[[-0.25  0.21 -0.05 -0.04 -0.21 -0.51  0.33 -0.08 -0.39  0.09 -0.03]
 [ 0.62 -1.65 -0.02 -1.29  0.35  0.15  1.62  1.15 -0.17  0.15 -2.26]
 [ 0.23 -0.17  0.35  0.33 -0.15 -0.31 -0.27  0.43 -0.27  0.30 -0.90]
 [-1.32  2.33  0.08  1.42 -1.13 -1.97 -0.81 -1.22 -1.22  0.33  1.75]
 [-0.04 -0.07 -0.13 -0.22  0.08  0.12  0.23 -0.07  0.08 -0.10  0.15]
 [-1.40  3.45  0.39  2.87 -1.25 -1.60 -2.91 -1.89 -0.71  0.25  3.31]
 [ 0.11 -0.28 -0.12 -0.31  0.20  0.36  0.21  0.05  0.25 -0.13  0.01]
 [ 2.80 -5.53 -1.01 -4.36  3.18  5.66  2.66  2.12  3.69 -1.50 -2.42]]
:
[[ 2.80 -5.53 -1.01 -4.36  3.18  5.66  2.66  2.12  3.69 -1.50 -2.42]
 [ 0.62 -1.65 -0.02 -1.29  0.35  0.15  1.62  1.15 -0.17  0.15 -2.26]
 [ 0.23 -0.17  0.35  0.33 -0.15 -0.31 -0.27  0.43 -0.27  0.30 -0.90]
 [ 0.11 -0.28 -0.12 -0.31  0.20  0.36  0.21  0.05  0.25 -0.13  0.01]
 [-0.04 -0.07 -0.13 -0.22  0.08  0.12  0.23 -0.07  0.08 -0.10  0.15]
 [-0.25  0.21 -0.05 -0.04 -0.21 -0.51  0.33 -0.08 -0.39  0.09 -0.03]
 [-1.32  2.33  0.08  1.42 -1.13 -1.97 -0.81 -1.22 -1.22  0.33  1.75]
 [-1.40  3.45  0.39  2.87 -1.25 -1.60 -2.91 -1.89 -0.71  0.25  3.31]]

[[-0.43 -4.29  0.18 -4.21  3.76  0.01  3.70 -0.44  3.06 -0.12  4.55 -0.02]
 [-3.55  3.80  0.01  1.90 -1.40  1.32  1.10  0.95 -0.50  0.48  1.14  0.53]
 [ 1.17 -5.35  3.02 -4.13  2.13 -3.98  3.51 -5.29  4.01 -3.86  4.91 -3.82]
 [-1.46  5.02 -4.56  4.82 -4.40  2.67 -3.89  3.38 -2.92  3.60 -5.63  3.19]
 [-0.56  3.34 -0.20  5.07 -3.66  2.86 -2.63  2.92 -1.33  2.77 -0.25  3.79]
 [ 0.52 -3.25  3.71 -2.95  0.79 -2.84  4.79 -2.75  1.36 -3.16  4.16 -2.91]
 [ 0.05  1.71  0.37  0.51  1.63 -0.23 -2.58 -0.82 -1.27 -0.77 -4.46 -0.02]
 [-0.24  1.81  3.90  2.08  1.52  0.85  1.22  0.78  1.23 -0.10  4.33 -0.41]]
:
[[ 1.17 -5.35  3.02 -4.13  2.13 -3.98  3.51 -5.29  4.01 -3.86  4.91 -3.82]
 [ 0.52 -3.25  3.71 -2.95  0.79 -2.84  4.79 -2.75  1.36 -3.16  4.16 -2.91]
 [ 0.05  1.71  0.37  0.51  1.63 -0.23 -2.58 -0.82 -1.27 -0.77 -4.46 -0.02]
 [-0.24  1.81  3.90  2.08  1.52  0.85  1.22  0.78  1.23 -0.10  4.33 -0.41]
 [-0.43 -4.29  0.18 -4.21  3.76  0.01  3.70 -0.44  3.06 -0.12  4.55 -0.02]
 [-0.56  3.34 -0.20  5.07 -3.66  2.86 -2.63  2.92 -1.33  2.77 -0.25  3.79]
 [-1.46  5.02 -4.56  4.82 -4.40  2.67 -3.89  3.38 -2.92  3.60 -5.63  3.19]
 [-3.55  3.80  0.01  1.90 -1.40  1.32  1.10  0.95 -0.50  0.48  1.14  0.53]]

[[-2.72 -2.20 -2.69  1.40]
 [ 2.28  1.27 -0.11 -2.58]
 [-0.56 -2.42 -2.59  1.18]
 [-0.48  2.10  0.79 -4.12]
 [ 2.52  1.07  2.36 -4.55]
 [ 2.08  3.11  2.73 -2.37]
 [-0.76 -0.67 -0.88  4.09]
 [-2.28 -3.02 -2.29  2.49]
 [ 0.20 -0.46  0.82 -3.21]
 [-3.16 -4.45 -4.37  3.08]
 [ 1.63  0.51  0.57 -3.51]]
:
[[ 2.52  1.07  2.36 -4.55]
 [ 2.28  1.27 -0.11 -2.58]
 [ 2.08  3.11  2.73 -2.37]
 [ 1.63  0.51  0.57 -3.51]
 [ 0.20 -0.46  0.82 -3.21]
 [-0.48  2.10  0.79 -4.12]
 [-0.56 -2.42 -2.59  1.18]
 [-0.76 -0.67 -0.88  4.09]
 [-2.28 -3.02 -2.29  2.49]
 [-2.72 -2.20 -2.69  1.40]
 [-3.16 -4.45 -4.37  3.08]]

[[-0.24  0.82  2.18 -0.01  3.04 -1.76  4.16  3.44]
 [ 0.04 -1.77 -0.23  1.04 -2.68  1.29 -4.20 -2.90]
 [ 0.13  1.32 -5.14 -2.62 -1.34  1.60  0.08 -2.09]]
:
[[ 0.13  1.32 -5.14 -2.62 -1.34  1.60  0.08 -2.09]
 [ 0.04 -1.77 -0.23  1.04 -2.68  1.29 -4.20 -2.90]
 [-0.24  0.82  2.18 -0.01  3.04 -1.76  4.16  3.44]]

[[-1.33 -0.43 -0.88 -1.12 -0.23  1.49 -1.02 -1.14 -1.35  0.09 -2.33 -1.01]
 [-0.78 -3.13 -1.44 -3.13 -1.83  1.79  1.87  1.22  5.26  0.65 -0.56  1.38]]
:
[[-0.78 -3.13 -1.44 -3.13 -1.83  1.79  1.87  1.22  5.26  0.65 -0.56  1.38]
 [-1.33 -0.43 -0.88 -1.12 -0.23  1.49 -1.02 -1.14 -1.35  0.09 -2.33 -1.01]]

[[-0.45 -1.31 -0.54  1.23  0.44 -0.15 -1.57  1.48 -1.32]
 [ 2.41  1.03  1.09  1.58  1.02  1.49  1.05  1.64 -1.57]
 [ 0.00  2.13 -0.75  1.79 -3.13  0.28 -1.72 -1.96 -2.64]
 [-0.73  1.18  1.54  2.30  0.02 -1.33 -1.75  3.14  0.20]
 [ 3.18  0.09  0.66  0.68  1.05  0.49  0.89  0.14  1.75]
 [-3.46 -1.33 -0.67 -0.60 -0.52  0.85  1.77  2.23  0.98]
 [-5.90  0.65  1.25  2.08  0.34  2.09  2.54  2.90  0.27]
 [ 0.14 -0.10  2.54  1.37  2.09  0.91  0.37  0.93 -0.89]
 [-2.84 -0.01  2.49 -0.32 -0.28 -1.93  0.41 -1.19 -2.30]
 [-4.57 -1.21  0.79 -1.09  0.69  0.12 -1.76  0.41 -1.35]]
:
[[ 3.18  0.09  0.66  0.68  1.05  0.49  0.89  0.14  1.75]
 [ 2.41  1.03  1.09  1.58  1.02  1.49  1.05  1.64 -1.57]
 [ 0.14 -0.10  2.54  1.37  2.09  0.91  0.37  0.93 -0.89]
 [ 0.00  2.13 -0.75  1.79 -3.13  0.28 -1.72 -1.96 -2.64]
 [-0.45 -1.31 -0.54  1.23  0.44 -0.15 -1.57  1.48 -1.32]
 [-0.73  1.18  1.54  2.30  0.02 -1.33 -1.75  3.14  0.20]
 [-2.84 -0.01  2.49 -0.32 -0.28 -1.93  0.41 -1.19 -2.30]
 [-3.46 -1.33 -0.67 -0.60 -0.52  0.85  1.77  2.23  0.98]
 [-4.57 -1.21  0.79 -1.09  0.69  0.12 -1.76  0.41 -1.35]
 [-5.90  0.65  1.25  2.08  0.34  2.09  2.54  2.90  0.27]]

[[-1.93  1.32]
 [ 1.70 -3.42]
 [-1.58  1.55]
 [ 0.83 -0.85]
 [ 0.47 -0.01]
 [ 0.08  0.66]
 [ 0.80 -0.79]
 [ 0.09 -3.07]
 [-1.69  2.29]
 [-3.14  1.32]
 [ 2.24 -4.98]]
:
[[ 2.24 -4.98]
 [ 1.70 -3.42]
 [ 0.83 -0.85]
 [ 0.80 -0.79]
 [ 0.47 -0.01]
 [ 0.09 -3.07]
 [ 0.08  0.66]
 [-1.58  1.55]
 [-1.69  2.29]
 [-1.93  1.32]
 [-3.14  1.32]]
---
[[ 4.46  4.30 -5.15 -4.99]
 [-4.31 -3.21  5.63  4.36]
 [ 5.39  4.31 -5.01 -5.33]
 [ 3.77  2.74 -2.52 -1.63]]
:
[[-4.31 -3.21  5.63]
 [ 5.39  4.31 -5.01]]

[[-0.88  4.69  1.18 -0.03]
 [ 0.48 -0.31 -1.64  1.04]
 [ 0.35  1.09  0.40  0.73]
 [-2.31  0.38 -1.99  0.11]]
:
[[ 0.48 -0.31 -1.64]
 [ 0.35  1.09  0.40]]

[[-0.17  1.18 -1.40 -0.62]
 [-0.97 -3.54  0.60  4.36]
 [-0.22 -1.49 -2.20 -2.71]
 [ 3.59 -2.81 -1.45  2.13]
 [-2.79 -1.65  0.18  2.90]]
:
[[-0.97 -3.54  0.60]
 [-0.22 -1.49 -2.20]]

[[-2.17  5.90  2.90 -1.51]
 [ 1.60 -1.65  1.88  1.26]
 [-1.74 -4.21 -3.23  1.42]
 [ 0.10 -2.70 -4.44 -3.56]]
:
[[ 1.60 -1.65  1.88]
 [-1.74 -4.21 -3.23]]

[[-4.79 -4.72 -2.16 -5.39]
 [ 1.82 -3.20 -1.61  4.91]
 [-2.56 -2.49 -1.89 -1.86]]
:
[[ 1.82 -3.20 -1.61]
 [-2.56 -2.49 -1.89]]

[[ 3.77 -5.48  4.25 -3.37]
 [-3.83  3.56 -4.99 -1.52]
 [ 0.33 -1.32 -0.03 -2.08]
 [ 0.04 -1.25 -0.32 -3.06]]
:
[[-3.83  3.56 -4.99]
 [ 0.33 -1.32 -0.03]]
